[-137 -284  -40 -172  207  -43   -2   21   62    8   25  232  145 -162
  -32    9  210   62   14    4   62 -230  -90 -184   65 -391 -121   70
 -207  262   24   60] -> 10
[  47  359  116   98 -403  -19    7   13  -96  -42  -40 -183 -116  272
   94  -50 -271 -189  -30  -28  -71  275  183  102  -60  359  202   20
  146 -365 -110   60] -> 6
[ 358 -246  -71  237  294   44 -127  -30  135  132  -48  -92  -48  -91
  -42  133  -52  556  131  -18  157   70 -191  -79  -44    3 -127 -100
  220  302   99  -93] -> 11
[ 489   33  -61  395  319  -85 -113  114   16  -22   69 -371 -333   39
   -4  109 -392  316   26    4  218  267 -260  230   36  504   82 -197
  419    9  290 -143] -> 10
[ 114  -16   58   90 -416  239 -111 -285   42  253 -200   -7   89  159
  113  124  163  315  147  -17 -242   32  254 -419 -179   28 -227   28
   92  119 -337   37] -> 1
[ 212    6  -12  196 -258  131 -113 -196   80  194 -155 -128  -58  105
   71  111  -95  334  116  -39  -98  218  125 -168 -103  154  -85  -79
  198   53 -203  -10] -> 3
[-296   56 -103 -134  412 -150  170  195    0 -259  220  128  -68 -206
 -153 -152 -122 -386 -177  -11  178  -61 -216  415   95 -140  173   17
 -121 -165  275  -23] -> 11
[ 268  219  -33  233   -7  -13  -60   45  -45  -88   50 -287 -269  112
    3   16 -351  -19  -21   17  100  252  -58  239   28  514  168 -131
  341 -200  164  -58] -> 7
[  28 -241 -114   24  602  -51    2  208   45 -120  120   65   -6 -270
 -147   -5   54  154  -36    2  305 -119 -379  204  125 -147   -6   20
  -61  207  354 -105] -> 7
[ 568 -277   -5  375  256  126 -200 -104  145  239 -145 -208  -82    8
   25  258   -4  899  225  -31  189  110 -167 -204  -69  177 -223 -133
  404  409   65 -115] -> 9
[-511  -46  -86 -383  298 -235  205  204  -78 -285  239  278   16 -244
 -162 -209   29 -666 -225   19  120 -239 -167  329  166 -290  187   97
 -389 -154  209   82] -> 7
[-377  212   88 -337 -636   41   95 -166  -70   35  -57  208  135  150
   65 -109  188 -515  -62   32 -380  -93  369 -209  -42 -257   15  141
 -272 -232 -408  161] -> 5
[ 102  460  -12  137 -333 -112   19  -34  -96 -119   48 -247 -317  177
   47  -65 -363 -322  -66    4  -72  349   33  275  -11  531  222 -118
  279 -409  -28   24] -> 11
[ 214  236   42  237  -53  -42  -46   64  -14  -65    4 -239 -195  150
   -4    7 -353   64    3  -19  137  294  -18  235   -4  437  177  -84
  325 -216   96  -43] -> 11
[ 335  133  -18  277  177  -52  -48   85  -28  -51   51 -237 -242   49
  -46   52 -252  221   24  -13  157  218 -196  259   15  434   96 -100
  306  -30  164  -96] -> 5
[-578   12  -65 -432   23 -121  202   84  -74 -238  203  269   94 -153
  -93 -233   45 -755 -198   47  -63 -212   36  182  110 -398  156  130
 -467 -228   36   63] -> 8
[ 323    5  -25  191   33   10  -97    4   59   27  -35 -133  -98   30
   68   86 -112  265   68   -8   80  124 -105  -58   -1  234  -18 -110
  293   97   58  -21] -> 0
[-366   42    1 -293 -380   27   42 -151   -1   26   -7  218  120   -8
   57  -96  216 -346  -55   12 -303 -124  214 -279  -42 -359  -54  101
 -292  -79 -289  106] -> 1
[ 627 -185   53  430  170   33 -205   -2  135  193 -109 -293  -89  108
   50  216 -182  768  174  -20  182  156 -116 -157  -82  288  -95 -167
  451  270   84  -73] -> 0
[  -2 -506  -67  -70  314   52  -49  -37  152  179  -81  226  252 -210
  -43  103  286  415   94    7   78 -275  -89 -323   -3 -530 -231   15
 -182  442  -15  -33] -> 2
[ 115 -160  110   65 -296  139 -126 -177   88  230 -171   -9  181  154
   91  118  110  319  135  -16 -130   -5  243 -401 -139 -168 -158   51
   40  162 -276   43] -> 11
[-125  -53    3 -108   16  -15   30   26  -39  -24   57   33   38    8
   19  -50   22 -237  -45   36   -6  -95   37   38   16 -106    9   26
  -86  -51   14  -15] -> 0
[ 431   92  -53  414  248    0 -118   71    4  -31   33 -282 -271   50
    2  103 -231  424   68  -46  211  278 -216  185   -5  563    6 -142
  410   53  211 -130] -> 10
[-172  -73 -102  -78  327  -40   63  132   25 -122   78  102   12 -161
  -96  -46  -64  -32  -56   -8  177  -52 -148  193  107 -153   45   -7
  -66   19  198  -31] -> 6
[ 159  247    5  197 -220   86  -32  -36  -66   -1  -17 -255 -178  171
   23    0 -163  -10    7  -23  -54  285   66  124  -65  389   81  -37
  198 -214  -51  -39] -> 2
[  71  157   85   91 -594  182  -75 -311   31  208 -212  -80   34  245
  130   97   48  137   93  -34 -283  157  346 -273 -182   96  -99   38
  157  -70 -422   52] -> 9
[ 422 -239  -66  308  405   -7 -130   33  115  124  -70 -149  -83 -103
  -26  158 -146  660  137  -24  249   99 -270  -16    5  136 -130 -157
  259  330  210 -111] -> 6
[-141 -251  -92 -139  234   18   30   29  109   -1   46  212  156 -185
  -75  -29  164   40   -3   23   45 -184  -79  -90   69 -422  -77   45
 -171  187   23   -7] -> 0
[-126  105   12  -81 -187    0   22   24    1  -60   44   14    0   60
   -2  -64 -100 -225  -64    9  -56   52  118   28  -14  -53  116   15
  -29 -198  -52   35] -> 8
[ 323 -193   77  128 -296  181 -173 -238  106  300 -240  -67  116  120
  178  193  185  554  206   -8 -125  -25  132 -516 -163  -14 -270  -27
  160  303 -246   45] -> 3
[-430  262   46 -271 -465   14  114   16 -102  -74   -5  127   97  120
   21 -168  -37 -658 -141   14 -228    4  299   35  -11 -166  168  131
 -274 -394 -192  107] -> 2
[-167  -67  -10 -130  -16    9   29  -42   48   25  -27  140  118  -82
   12  -18  108  -37  -15  -16  -60  -96   33  -92  -42 -227  -51   54
 -121   65  -75   41] -> 4
[ 199 -334 -100  186  552   39  -73   82  182   54   26   17   76 -216
 -100  105   23  563   72  -31  247  -61 -260   -3  -22 -181  -95  -80
  111  327  201 -109] -> 5
[ -45   33   12   24   98  -57   24  142  -34  -86   53  -30  -34   21
  -49  -43 -118  -82  -52  -12  106   70  -52  134   37   28  133   15
  -28 -120  123   -5] -> 2
[  53 -126  -96   68  160   51  -46   21   58   10  -37   -9  -32  -81
  -45   43  -32  273   49  -44   60  111 -123  -51   25  -30  -50    9
    5  119   52  -31] -> 6
[ 374   33   40  302   -7    9 -138  -41   36   94 -109 -210 -121  130
   77  144 -221  398   96  -37   90  198  -13  -55  -68  333    5 -122
  369   42   22  -29] -> 11
[  52 -174  -72   21  515 -152   45  207   19 -129  169  -29  -96 -177
 -101  -22 -135  -24  -69   39  279  -73 -294  287  139   -4  109  -80
    8   33  370  -82] -> 9
[ 453   32   20  416  119   78 -131   29   14   68  -60 -296 -174  121
   15  142 -157  500   87  -28  171  228 -117   54  -39  470  -28 -134
  391   35   87 -125] -> 1
[ 140 -572   55  -62  -41  134 -163 -169   85  323 -186  183  360   -9
  121  191  410  489  193   34  -90 -349  136 -628 -122 -437 -336   65
 -156  541 -209   28] -> 2
[ -93 -260  -23  -85  169   52   -8   25    9   41   35  191  170 -111
  -35  -13  245   42   10   10   31 -215  -42 -115   19 -289 -138   90
 -232  226    1  -31] -> 2
[ 262   26   19  230   65   47 -101    3  -17   28  -42 -129 -101   69
    9   82  -29  331   76  -17  104  103  -86   -6    2  269  -50  -39
  205   64   75  -62] -> 9
[ 115 -295  -71   51  245   43  -75  -15  116  100  -62   43   78 -121
  -29   99   71  414   99  -28  109  -14 -103 -141  -30 -155 -126  -37
   48  299   24  -43] -> 4
[ 300  140    1  269  250 -108  -28  167  -27 -103   75 -293 -265   53
  -26   19 -388   79  -27   -8  241  240 -218  293    4  419  146 -155
  310 -149  305 -116] -> 8
[-351   32  -66 -247    6  -46  134   21   -1 -118   96  183   64 -103
  -76 -135   37 -342  -85   18  -43  -88   38  102   58 -250   80   65
 -218 -118    4   53] -> 6
[  55 -216  -76   10  479 -151    0  174   43  -93   95   47   -2 -172
  -55   12  -86   74  -42   29  230 -123 -248  124   94  -76   45  -58
  -14  156  301  -56] -> 7
[-296   86  -51 -184   81 -159  110  146  -65 -219  173   81  -35  -77
  -46 -144 -123 -463 -145   21   48  -58  -43  251   89  -70  208   25
 -165 -228  150   30] -> 9
[ 186 -253   61  103 -158  137 -173 -108   89  263 -169   -5  170   82
   78  143  142  533  166  -32  -70  -48  146 -447 -123 -199 -221    8
   33  290 -197    8] -> 6
[ 335  -78   65  145 -400  208 -190 -233   39  255 -197 -119   54  169
  153  170  131  446  188  -13 -155   70  188 -445 -136  102 -207  -15
  198  201 -297   33] -> 8
[ 280 -149   26  154  -22   72 -127  -72   61  159  -69 -132   18   78
   77  122  -18  385  123    7  -24   50   51 -203  -76   78 -127  -72
  163  218  -55  -31] -> 4
[  49  -46  -45   61  319 -106   39   76  -38  -90   87  -12 -125  -90
  -65   -3  -42   33  -26  -20  185  -11 -223  220   38   91   39  -46
   36   44  195  -57] -> 3
[ 105  -18  -33  105  115  -23  -41   13   10  -21   -7  -95  -88    8
  -23   55 -130  138   24  -27   89  122  -82   61    6  121   35  -14
  137   21   64  -26] -> 9
[-360  322   71 -205 -420   20  102  -48 -113  -84    1   99   21  126
   19 -147   22 -536 -130    1 -200  -32  249   73  -18  -57  102  144
 -193 -334 -196   64] -> 7
[-115  117   -1  -45 -196   69   29  -11  -37  -17  -10   21   11   74
  -27  -61   34 -160  -14   -7  -99   58  106  -36  -10    1   16   72
  -71 -143 -108   23] -> 3
[ 355  298   20  266 -328    4  -72  -82   28   41  -52 -323 -232  180
  102   58 -333   90   26   -9  -64  318   53   33  -87  491   93 -183
  408 -178  -84   11] -> 1
[-584 -101   44 -460 -229  -28  113  -67  -41  -12   35  352  294  -47
   16 -133  246 -560  -97   56 -214 -337  239 -191   46 -610  -20  224
 -492  -76 -226  121] -> 11
[-400   91    7 -230 -338   38   89 -169   35   25  -27  200  141  -27
   33  -90  115 -288  -56  -15 -229 -101  212 -106  -97 -351    6  124
 -245 -143 -247   84] -> 9
[-401 -120   -5 -267 -150   65   60  -94   61   49  -54  297  261  -76
    7  -44  229 -181  -50  -19 -169 -194  171 -237  -56 -511  -83  159
 -314   35 -255   76] -> 1
[ 287  -54   28  156  -56   65 -125  -67    8  118  -42 -175  -50  113
   97  112  -60  252  101   28   -5   65   33 -131  -47  167  -66  -65
  237   88  -14  -12] -> 11
[ 103   14   95   90 -261   69  -99  -86   49  141 -147  -71   58  150
  107   52  -50  173   65  -20  -52   75  169 -211 -109   11  -45  -18
   95   -8 -149   -4] -> 3
[-163  113   15  -47 -270   96   16 -115   71   55  -95   76  114   46
  -12  -20   18  -77  -22  -28 -148   35  226  -95  -81 -139    7   55
  -23 -105 -200   65] -> 7
[ 449   30  -26  386  173   56  -99  -11   28   62  -22 -274 -231   69
  -27  132 -142  484  100  -27  163  242 -177  128  -40  415  -37  -98
  374   85  110 -118] -> 10
[   3  -74   27  -37  -63   53  -15  -66   24   54   -5   13   20   26
   16    9   27    9   11   26  -56  -61   69 -123  -11  -94  -52    2
  -38   48  -60   -3] -> 1
[ 308  -12   21  197  -36   72 -133  -28   13   89  -26 -234  -99   99
   94   75 -166  259   84   26   42  106   13  -78  -58  242  -28 -133
  245   42   57  -58] -> 1
[ 161  105   57   75 -194   27  -47  -79  -16   55   -9 -144  -73  152
   75   40 -105   -6   20   53 -105   46   92  -58  -37  181   10  -48
  160  -73  -69    0] -> 5
[ -16  -66   25  -51 -179   34  -55 -112   18   93  -16  -11   65   52
   94    9   17   -5   34   29 -106  -72  147 -171  -41 -111  -35    6
  -27   38 -134   17] -> 3
[-235 -117  -42 -171  208  -55   71   67   27  -40   29  191   80 -161
  -53  -81   72 -108  -52  -20   78 -125  -77   73   45 -255    3   65
 -196   45   53   -1] -> 0
[-155 -564  -56 -247  447  -13    3   76  105   48   79  317  282 -276
 -102   -5  339  149   33   55  108 -445 -132 -278   67 -686 -186   60
 -363  429  117  -23] -> 1
[ -92  242   26  -21 -402  124  -24  -35  -71  -16    7  -72   -8  149
   12  -79  -22 -216  -22   -9 -186  134  237  -24  -61  107   74   77
  -15 -258 -180   21] -> 8
[ -33 -142   35  -52   29   31  -17   20   46   42   10   63  122  -10
  -12   10   87  113   31   20   18 -113   46 -155    2 -227  -47   33
  -88   82  -17   -5] -> 8
[ 321  109    0  228  -30   35  -91  -23   23   18  -55 -211 -168   99
   58   87 -197  209   45  -32   74  204  -29   -3   17  375   30 -132
  346  -19   26    2] -> 3
[   0  412  -45  135   80 -128   76  139 -105 -244  140 -171 -311   22
  -63 -118 -344 -296 -133  -20  138  265 -166  505   67  476  247  -85
  188 -356  205  -69] -> 1
[ 143  296  -40  157   40 -134    2   96  -88 -165  134 -269 -319   65
   22  -49 -444 -226  -88   15   93  262 -119  400   41  494  253 -132
  273 -283  207  -69] -> 4
[-183  196   29 -126 -419   33   29  -67  -95  -36   11  -15  -24  161
   76  -72  -32 -366  -42   23 -193   67  237   -4  -36   69   97   60
  -63 -269 -164   45] -> 9
[ 348  275   29  305 -637  211 -143 -256   28  226 -202 -310 -106  291
  137  110 -194  251  123  -27 -284  339  319 -235 -172  422  -70 -134
  357 -133 -326   46] -> 6
[-368  329   -6 -240 -429  -48  133  -52  -83 -129   25  120  -46   61
   36 -157  -72 -637 -153  -13 -191   54  186  123   14  -45  211   71
 -152 -405 -195  126] -> 3
